Here is a tiny trained network, its code and every weight. The questions are about switching its units off for an input and a target symbol, where a switched-off unit gives its printed mean instead of its output.

import numpy as np


def w(rows, s, z=0):
    codes = np.array(rows[::2]) - 128.0
    scale = np.full(codes.shape[1], s)
    scale[-1] = z or s
    return codes * scale


def f(y):
    return y / 2 * (1 + np.tanh(0.7978845608 * (y + 0.044715 * y**3)))


def softmax(a):
    e = np.exp(a - a.max(-1, keepdims=True))
    return e / e.sum(-1, keepdims=True)


def log_softmax(a):
    a = a - a.max(-1, keepdims=True)
    return a - np.log(np.exp(a).sum(-1, keepdims=True))


def net(x, mask):
    ids = ['ηθλξφψ'.index(c) for c in x.split()]
    T = len(ids)
    res = E[ids] + P[:T]
    r = res
    for j in range(3):
        rows = slice(3 * j, 3 * j + 3)
        q, k, v = (r @ M[0][rows].T for M in (Q, K, V))
        z = softmax(np.where(np.tri(T) > 0, q @ k.T / 3**0.5, -1e9)) @ v
        o = O[0][rows]
        res = res + np.where(mask[j], z, o[:, -1]) @ o[:, :-1]
    y = f(res @ A[0][:, :-1].T + A[0][:, -1])
    res = res + np.where(mask[3:11], y, B[0][:, -1]) @ B[0][:, :-1]
    return log_softmax(res[-1] @ U[:, :-1].T + U[:, -1])


Q, K, V, O, A, B = {}, {}, {}, {}, {}, {}
E = w([
[181,86,203,127,113],'η',
[178,253,223,184,242],'θ',
[209,162,100,24,163],'λ',
[234,126,104,53,144],'ξ',
[215,144,122,112,163],'φ',
[127,146,105,36,199],'ψ',
],0.016)
P = w([
[109,227,215,103,75],'0',
[218,139,82,149,152],'1',
[161,211,171,186,82],'2',
[143,71,150,80,154],'3',
[204,82,42,176,179],'4',
[135,165,245,196,110],'5',
[136,147,106,73,201],'6',
[197,57,101,158,147],'7',
[115,177,206,207,109],'8',
[102,96,69,53,177],'9',
[178,56,77,130,158],'10',
[138,174,193,218,149],'11',
],0.011)
Q[0] = w([
[123,148,161,186,113],'h1',
[116,76,104,132,122],'h1',
[179,146,132,56,82],'h1',
[133,139,104,247,127],'h2',
[100,192,176,250,138],'h2',
[114,129,138,211,136],'h2',
[190,215,128,110,133],'h3',
[121,96,116,114,67],'h3',
[91,174,215,181,138],'h3',
],0.012)
K[0] = w([
[120,163,216,81,96],'h1',
[130,196,221,135,119],'h1',
[88,172,60,108,111],'h1',
[137,92,142,25,93],'h2',
[158,62,10,58,118],'h2',
[169,94,102,118,119],'h2',
[125,187,136,126,249],'h3',
[82,179,163,134,121],'h3',
[132,134,190,186,190],'h3',
],0.013)
V[0] = w([
[102,198,209,173,69],'h1',
[124,88,86,113,94],'h1',
[129,37,81,67,106],'h1',
[108,129,48,23,78],'h2',
[127,86,31,96,77],'h2',
[118,1,28,41,188],'h2',
[125,203,208,116,180],'h3',
[210,60,149,28,118],'h3',
[247,117,187,37,198],'h3',
],0.0071)
O[0] = w([
[111,97,198,36,56,70],'h1',
[118,137,51,61,161,119],'h1',
[79,157,62,114,169,139],'h1',
[118,72,193,137,164,97],'h2',
[99,141,204,120,54,68],'h2',
[137,113,189,192,163,69],'h2',
[101,2,85,93,155,176],'h3',
[147,232,203,120,232,181],'h3',
[214,186,136,152,227,248],'h3',
],0.0067,0.016)
A[0] = w([
[99,238,254,60,115,255],'n1',
[164,135,53,27,92,65],'n2',
[150,207,154,148,187,53],'n3',
[151,72,60,209,211,177],'n4',
[220,114,143,183,92,158],'n5',
[88,123,202,199,96,157],'n6',
[81,209,41,69,187,154],'n7',
[217,194,241,203,39,101],'n8',
],0.0077,0.0041)
B[0] = w([
[235,151,186,218,157,153],'n1',
[90,207,218,188,143,173],'n2',
[143,137,114,160,43,224],'n3',
[130,183,104,66,138,241],'n4',
[135,105,78,111,124,154],'n5',
[179,44,1,106,123,133],'n6',
[166,27,160,186,157,253],'n7',
[39,141,36,214,147,147],'n8',
],0.0082,0.023)
U = w([
[113,180,254,146,155,218],'η',
[94,56,68,116,205,253],'θ',
[136,70,128,230,96,4],'λ',
[160,160,77,157,58,89],'ξ',
[72,211,105,230,103,12],'φ',
[157,87,152,181,93,24],'ψ',
],0.0081,0.0062)

Each question gives the input, a string of symbols that net reads in full, and the target symbol t.
The units are the heads (3 rows each of Q, K, V and O) and the neurons (one row each of A and B). Each row of codes is followed by its name. A weight is (code - 128) times the scale printed after its matrix; where a second scale follows, it is the last column's (O, A, B and U).
mask holds one flag per unit, heads first, then neurons. A switched-off unit (its flag False) gives its mean, the last column of its rows in O or B, instead of its output. The means were averaged over made-up inputs and are rounded, as every weight is.
A unit's drop is (log p(t) with every unit on - log p(t) with that unit switched off) / (log p(t) with every unit on - log p(t) with every unit switched off).
The circuit of an input: a set's keep is (log p(t) with only the set's units on - log p(t) with every unit switched off) / (log p(t) with every unit on - log p(t) with every unit switched off). Starting from all 11 units, units are removed one at a time, each time the one whose removal leaves the highest keep (on an exact tie, the one counted first), for as long as the keep stays at least 0.8.
circuit, biggest first: the units of the circuit, biggest drop first
k most important neurons: the k neurons with the biggest drops, biggest first
drop of u: that unit's drop, to one decimal
input η λ η ψ, target η: circuit, biggest first	h3, n2, h2
input θ ψ φ λ η, target ξ: circuit, biggest first	n7
input ξ ξ φ φ θ ξ, target θ: circuit, biggest first	h3, n3
input θ φ ψ ψ ψ ψ λ, target η: 2 most important neurons	n2, n5
input θ η ψ η η η ψ η η, target θ: circuit, biggest first	h3, n3
input φ ψ λ ξ, target η: circuit, biggest first	h3, n8
input ψ ξ λ φ, target η: 2 most important neurons	n7, n8
input η ψ ψ ψ φ φ φ ψ φ ξ ψ η, target λ: circuit, biggest first	h2, n6, n8
input θ φ ψ ψ ξ ξ ξ φ η ξ η, target η: 4 most important neurons	n2, n8, n3, n6
input ξ ψ φ φ ψ ξ, target ξ: 2 most important neurons	n2, n7
input ψ ψ ψ ξ φ φ, target φ: circuit, biggest first	n8, n7, h2
input λ ψ η η λ ξ, target ξ: 3 most important neurons	n2, n3, n7
input η ψ ψ ψ η ψ ξ, target η: circuit, biggest first	n2, h3
input θ ψ λ θ ψ λ, target θ: circuit, biggest first	h3
input φ η ξ θ λ ψ ξ η ξ λ ψ φ, target θ: circuit, biggest first	h3, n2
input θ φ η λ ψ η λ ψ θ ψ ξ φ, target θ: 2 most important neurons	n3, n2
input θ λ ξ, target θ: 2 most important neurons	n3, n7
input φ ξ η ξ φ, target ξ: 2 most important neurons	n3, n4
input φ ξ θ, target θ: drop of n4	0.0
input θ θ ψ λ, target η: drop of h3	0.1
input φ θ φ ξ φ, target ξ: drop of h3	0.6
input ξ ψ η, target φ: circuit, biggest first	n8
